B: [127  93  98  93 151 104 129  89 156 147 132 147 170 174 128 125  88 134
 146  74]
E: [160  96 122 126 146 121 137  54 130 133 110 118 120 137 107 130 127  99
 169  99]
Q: [127  84  99  94 150 104 129  89 156 148 175 108 170 174 128 125  88 134
 147  74]
D: [142  92 133 126 137  95 127 156  89 148  99 133 155 186 101 113  92 127
 191  68]
W: [142  93 133 126 137  95 127  75 152 167  99 133 154 187 101 113  92 127
 190  68]
F: [127  84  98  93 150 104 129  89 156 147 132 108 170 174 128 125  88 134
 147  74]
[127  84  99  94 150 104 129  89 156 148 175 108 170 174 128 125  88 134
 147  74] => Q
[127  84  98  93 150 104 129  89 156 147 132 108 170 174 128 125  88 134
 147  74] => F
gone Q: [108 170 134 148 125 128  84 147 127  89  88 129 150 104 175  99  94  74
 156] => [174]
[ 89 156 148] => Q

K: [162  66 162  84 146 162]
V: [126 147 166  53  50 154]
C: [155 126 148 115 118 113]
[126 148] => C
dup K:  => [162]

M: [102 155 117 115 116 112 148 157 153]
U: [174 174  75 163  64 136 108 140 132]
N: [135 123 118 129 116 116 129 108 115]
P: [134 123 121 133 120 129 115 127 121]
L: [131 127 149 144 136 156 114 110 119]
S: [120 127 137 150 125 158 113 126 121]
X: [131 127 149 144 136 156 114 118 118]
[129 108] => N
gone S: [126 120 113 150 127 137 125 158] => [121]
dup U:  => [174]

Z: [151 107 123  92 109 126 151 113 132 109 142 147 128  57 123 120 206 162
 143 141 150 129 148 134 123 125 136 131 197 110 153 145 125 176 120 158
 145 142 187 140 150 185  91  92 140 131 205 128 152  90 147 124 108]
A: [146 107 120  90 109 127 151 112 142 108 139 148 126  58 123 119 131 164
 143 137 148 122 141 127 120 104 120 117 177 105 134 134 102 159 117 135
 129 125 175 126 142 166 127  80 118 124 191 109 150  91 153 117 116]
T: [126  58 123 119 131 164 143 137 147 122 141 148 126  58 123 119 131 164
 143 137 148 122 141 127 120 104 120 117 179 110 145 153 106 166 118 146
 142 139 186 139 152 179 142  98 128 130 199 120 152  92 147 117 113]
gone Z: [150 123  92 110 176 128 206 151 151 131 147 185 197 125 129 158 123 109
  57  91 128 153 187 140 142 152 145 126  90 141 134 131 205 123 125 132
 147 150 140 162 148 109 142 136 124 113  92 120 108 143 120 145] => [107]
[146 107 120  90 109 127 151 112 142 108 139 148 126  58 123 119 131 164
 143 137 148 122 141 127 120 104 120 117 177 105 134 134 102 159 117 135
 129 125 175 126 142 166 127  80 118 124 191 109 150  91 153 117 116] => A
[110 153 145] => Z
gone Z: [153 107 158 128 147 109  90 145 123 142 132 148 126 120 113 123 108 123
 187 131 120 110 142 176  92 147 134 136 131 125 152 150  57 162 151 143
 206 140 140 109 145 124 141  92 129 150 128 185 197 125  91 151] => [205]
[130 199 120 152] => T

leves: [144 174 187 147 203 171 176 164 172 177 156 134 179 120 164 162 168  93
 169 160 113 173 156 123 126 148 110 187 107 146 116 112 181 143 191 158
 135 187 165]
Ziru: [187 174 187 104 160 171 176 121 172 134 156 177 179 120 207 119 168 136
 169 160 113 130 156 123 169 191 153 187 150 189 159 112 181 143 148 158
 178 144 165]
taki: [144 147 187 147 160 171 176 121 129 134 156 177 179 120 207 162 168 136
 169 160 113 130 156 123 169 191 110 187 150 189 159 112 181 143 148 158
 135 187 122]
Dezo: [150 131 187 147 160 128 176 121 172 177 113 134 179 163 164 162 168  93
 187 203 156 130 199 166 126 148 110 144 150 189 116 112 138 186 191 158
 178 187 165]
kibo: [187 174 187 147 160 171 176 121 129 134 156 177 179 120 207 162 168 136
 126 160 113 130 199 166 169 191 153 187 150 189 159 155 138 143 148 158
 178 144 122]
Nimat: [144 131 144 147 160 128 176 164 172 177 113 134 136 163 164 162 168  93
 126 165 156 130 199 166 126 191 110 144 150 189 116 155 138 186 191 158
 178 144 165]
vun: [187 131 144 147 160 171 133 121 129 134 113 177 179 120 164 162 168 136
 126 203 156 130 199 123 169 191 153 168 150 189 159 155 138 143 148 158
 178 144 122]
vep: [187 174 144 147 160 128 176 121 172 134 113 177 179 120 207 162 168  93
 169 203 156 130 199 123 169 191 153 144 150 189 159 112 181 143 148 158
 178 144 165]
mez: [187 174 144 104 160 171 176 121 172 134 156 177 179 120 207 119 125 136
 169 160 113 130 156 123 169 191 153 187 107 189 159 112 181 143 148 158
 135 144 165]
rusos: [187 131 144 147 160 171 176 121 129 134 156 177 179 163 207 162 168 136
 126 160 113 130 199 123 169 191 153 187 150 189 159 155 138 143 148 158
 178 144 122]
nit: [187 174 144 104 160 171 133 121 172 134 156 177 179 120 207 144 125 136
 169 160 113 130 156 123 169 191 153 187 150 146 159 112 181 143 148 158
 135 144 122]
gone Dezo: [134 156 113 126 177 165 150 150 148 128 178 164 112 130 191 179 121 203
 144 199 110 168 187 189 176  93 187 131 187 158 116 162 160 147 163 172
 166 138] => [186]
[144 174 187 147 203 171 176 164 172 177 156 134 179 120 164 162 168  93
 169 160 113 173 156 123 126 148 110 187 107 146 116 112 181 143 191 158
 135 187 165] => leves
[187 174 187 104 160 171 176 121 172 134 156 177 179 120 207 119 168 136
 169 160 113 130 156 123 169 191 153 187 150 189 159 112 181 143 148 158
 178 144 165] => Ziru
gone taki: [143 156 207 160 120 113 150 169 123 191 121 112 177 110 158 189 130 162
 156 135 159 181 179 187 176 144 171 147 129 160 134 169 187 136 168 147
 122 187] => [148]
gone nit: [160 122 123 153 144 144 160 156 135 207 133 158 177 174 125 181 134 172
 150 191 143 159 104 121 136 169 113 179 120 187 112 169 144 146 187 148
 130 156] => [171]

lonu: [137 124 120 141 136 119 120 140 129 109 130 119 120 126 120 117 128 112
 112 113  84 135 127 119 145 127 110 148 125 132]
vikun: [124 116 120  92 151 147 111 125 120 127 107 134 136 118 124 108 122 136
 129 124 139 133 131 111 134 133 106 112 134 120]
kop: [139 134 118 169 140 114 116 125 118 131 120 128 124 135 121 145  96 116
 129 129  80 125 132 124 114 131 125 173 124 123]
Lekot: [141 124 118  91 109 119 132 124 125 118 130 101  84 130 119  72 126 135
 118 118 149 126 113 133 126 129 119 152 136 127]
Gok: [134 140 146 122 133 124 145 122 132 123 117 112 133 123 103 177 139 131
 132 122 131 135 123 117 145 118 129 137 124 127]
Zub: [128 113 112 137 130 125 126 140 124  96 135 144 152 127 133 127 139 119
 118 120 148 135 129 121 105 130 125 136 120 128]
Dafi: [ 96 135 144 152 127 136 127 139 119 118 120 103 141 104 112 118 115 103
 129 108 160 119 125 132 129 131 120 137 124 135]
Reton: [121 114 104 164 103 133 118 140 123 119 125 124 138 129 119 161 142 156
 124 129 143 139 116 144 120 137 116 127 127 139]
netes: [141 135 140 170 147 128 122 123 130 142 126 126 141 130 123 128 117 126
 128 136 205 125 141 111 133 125 123 152 139 133]
bupen: [122 142 124  99 141 127 105 120 118 113 129 121 135 124 113 188 160 117
 124 122 175 130 146 103 132 127 135 124 133 125]
dapas: [126 139 127 122 133 118 134 120 135 135 133 140 136 168 127 175 131 140
 123 123 169 130 114 126 132 134 114 119 130 118]
paf: [141 124 118  91 109 119 132 124 125 118 130 101  84 130 119  72 126 135
 118 118 149 126 113 133 126 129 119 152 120 130]
[139 134 118 169 140 114 116 125 118 131 120 128 124 135 121 145  96 116
 129 129  80 125 132 124 114 131 125 173 124 123] => kop
gone Zub: [118 127 119 133 120 128 127 126  96 130 121 152 113 125 135 140 124 125
 112 128 137 148 139 136 105 144 130 120 135] => [129]
[127 119 145 127] => lonu
[141 135 140 170 147 128 122 123 130 142 126 126 141 130 123 128 117 126
 128 136 205 125 141 111 133 125 123 152 139 133] => netes
[ 96 135 144 152 127 133 127 139 119 118 120] => Zub
[128 112 112] => lonu
gone dapas: [136 122 175 132 139 168 140 126 134 118 140 131 126 114 133 120 135 130
 118 119 127 123 130 135 133 134 114 127 123] => [169]

Ruf: [102 130  90  85 135  82 177 173 195 189 184 177  92  90 162  90 174 162
 175 190 166 100  97 161 119]
marem: [167  64  69  87  64  75 197 166 177 188 144 108 121 102 166  77 172 171
 165 174  72 184 171 188 188]
morok: [166 161 133 168 135 127 147 163 131 151 181 110 148 185  62 146  67  94
  82  81  72 167 132 113 153]
megi: [180  99 107 140 100 106 100  88 170 147 130 129 143 154  91 173  60 175
 184 178 161 135  71 192 189]
Gunit: [144  97  96 156  76 105  76 106 130  80  75  65 140 156  73 128  69 180
 169  64 153 151 100  80 191]
guk: [105  63  63 123  68  77 181 166 172 156 100  56 150 121 154  70 163 197
 158  69 181 194  77  65 199]
pamo: [ 96 168 126 113 140 123 159 182 155 178 173 116 160 154  96 106 127  82
 119  94 100 136 145  75  84]
Fifo: [ 83 138 107  75 151 107 173 136 169 173 171 160  94 101 170  99 157  99
 140 175 141  78 105 140  94]
tum: [179  67 116 152  96 108 112 124 172  99 128 160 106 103 147 125  75 174
 120 188 171 165  72 188 187]
[179  67 116 152  96 108 112 124 172  99 128 160 106 103 147 125  75 174
 120 188 171 165  72 188 187] => tum
[174 120 188 171 165  72 188 187] => tum
gone megi: [ 91 129 147 161 130 100  99 106 189  60 140  88  71 154 135 178 180 175
 170 143 184 100 192 107] => [173]
both megi marem:  => [184]
both tum Ruf:  => [174]
[102 130  90  85 135  82 177 173 195 189 184 177  92  90 162  90 174 162
 175 190 166 100  97 161 119] => Ruf
gone morok: [113 161  94 132 163  81 147 151  67 168  82 127 110 166 131 135 133 153
  62 167 148 146  72 181] => [185]

Y: [167 201 135 168]
J: [167 142 205 159]
H: [135 211 211 148]
R: [135 201 167 128]
[167 128] => R
both R H:  => [135]
dup H:  => [211]
[135 201 167] => R
both R J:  => [167]

vabe: [127 155 141 178 120 147 154 121]
boku: [151 130 135 112 143 120 116 116]
vitin: [122 163 161 142 143 112 156 114]
zet: [137 159 170 148 109 101 145 104]
pezut: [120 127 141 195 154 130 152 146]
rubun: [137 159 170 148 109 162 100 155]
Sug: [137 159 170 148 140 101 145 104]
Rilur: [122 163 161 142  97 117 170 120]
bipi: [ 97  99 107 127 163 138 132 173]
both vabe rubun:  => [155]
[163 161 142 143] => vitin
gone vitin: [143 161 112 163 122 114 156] => [142]
both vitin bipi:  => [163]

Rem: [162 167 100  85  96 180 180 137]
lani: [104  92 180 180  85  96 137 100]
tiri: [143 148 180 180 102 179 164 124]
rebo: [ 66 166 138  96 113 156 167 126]
Sizab: [117 134  74 116 156 149 150  58]
Luri: [ 95  99 175  92 147  95 164 133]
simek: [136 144 132 170 168 167 153  75]
Genav: [135 163 147 158 166 130  80  91]
difan: [ 98 104 195 100 107 136 178 135]
vovil: [ 73  74 141 115  83  72 123  75]
nibu: [ 71  75 132 143 137 125 147  74]
vil: [ 92  86 162  94  97  86 159 166]
both vil rebo:  => [166]
both nibu Sizab:  => [74]
[138  96 113 156] => rebo
gone difan: [195 107 100 136  98 178 135] => [104]
both Rem nibu:  => [137]
[100  85  96 180 180 137] => Rem
[104  92 180 180  85  96 137 100] => lani

teb: [107 135 143 143 132 144 134 152 165 132 162  87  85  75  81  89 119 140
 153 131 175 117 123 114 124 118 132 148]
Bimok: [103  72 128 104 145 170  98 107 108  91  97 107  98 133 105 118 119 123
 128 120 131  90 104 166 149 151 121  77]
melo: [155 102 185 140 188 174 119  78 150  89  98 150 121 130 139  93  66 170
 169 126 141 144 185 158  66 166 182 108]
gosu: [173 135 141 104 133 126  97 118 116 114 110 170 141 122 158 127 155 123
 111 175 108 183 115 108 141 117 152 111]
gone teb: [124  75 143 132  81 132 144  85 135 123 107 143 140 162 114 131 119 152
 132 153  89 165 134 148 118  87 175] => [117]
[107 135 143 143 132 144 134 152 165 132 162  87  85  75  81  89 119 140
 153 131 175 117 123 114 124 118 132 148] => teb
[131 175 117 123 114 124 118] => teb
[140 153] => teb

lun: [123 126 128 120 129 130 125 118 113  61 131 131  99 172 129 134 135 120
 110 150 126 129 130 142 109 169 134 125 133 110 125  96 131 122 144 141
 131 123 111 131 123 131 131 121 146 114 127 127 144 120 111]
volur: [143 113 118 128 128 125 111 134 155 101 128 130 125 177 135 122 128 129
 126 121 181 140 127 129 117 111 141 132 135 144 128 177 137 147 140  94
 138 130 134 129 113 135 125 131 145 119 128 128 131 127 122]
rura: [118 140 127 114 128 117 125 129 140 161 135 119 142 113 125 133 132 134
 121 112 166 118 126 130 144 170 133 131 132 136 136 102 108 134 132 106
 122 130 134 134 141 130 128 103 119 135 128 120 133 120 135]
[118 140 127 114 128 117 125 129 140 161 135 119 142 113 125 133 132 134
 121 112 166 118 126 130 144 170 133 131 132 136 136 102 108 134 132 106
 122 130 134 134 141 130 128 103 119 135 128 120 133 120 135] => rura
[142 113] => rura

Koput: [103  64 148 111  60  85  71 143  88 143]
mibob: [145 192 157  93  95 119  65  89  92 189]
zuri: [ 99  54 143 122  64  69  77 180 146 119]
Pepo: [145 192 157  93  95 119  65 188  92 189]
Tizu: [ 99  54 143 122  64  69  54 180  80 119]
logi: [145 192 157  93  95 119  65  89  82 189]
[143 122  64  69  54] => Tizu
dup Tizu:  => [54]

Zab: [144 126 143 130 108]
mebaz: [124 124 157 111 124]
nozor: [124 143  57 130 188]
bem: [140 140 140 149 140]
begek: [143  56 130 188 100]
nir: [151 122 171 115 100]
[143  57 130 188] => nozor
[149 140] => bem
dup mebaz:  => [124]
dup bem:  => [140]
both mebaz nozor:  => [124]
[124 124] => mebaz

Bebim: [189 116 135  76 191  83]
rusu: [145 178 193 198  98  72]
Zabuf: [188 133 159 175 172 146]
Duf: [119 142 158  65  66  67]
Vis: [187 189 187 187  44 147]
vezis: [118 148 198 196 137 189]
dup Vis:  => [187]
both Bebim Vis:  => [189]
both Vis vezis:  => [189]
gone vezis: [148 189 196 198 118] => [137]
gone Duf: [142 119  67 158  66] => [65]
gone Zabuf: [175 133 188 172 146] => [159]

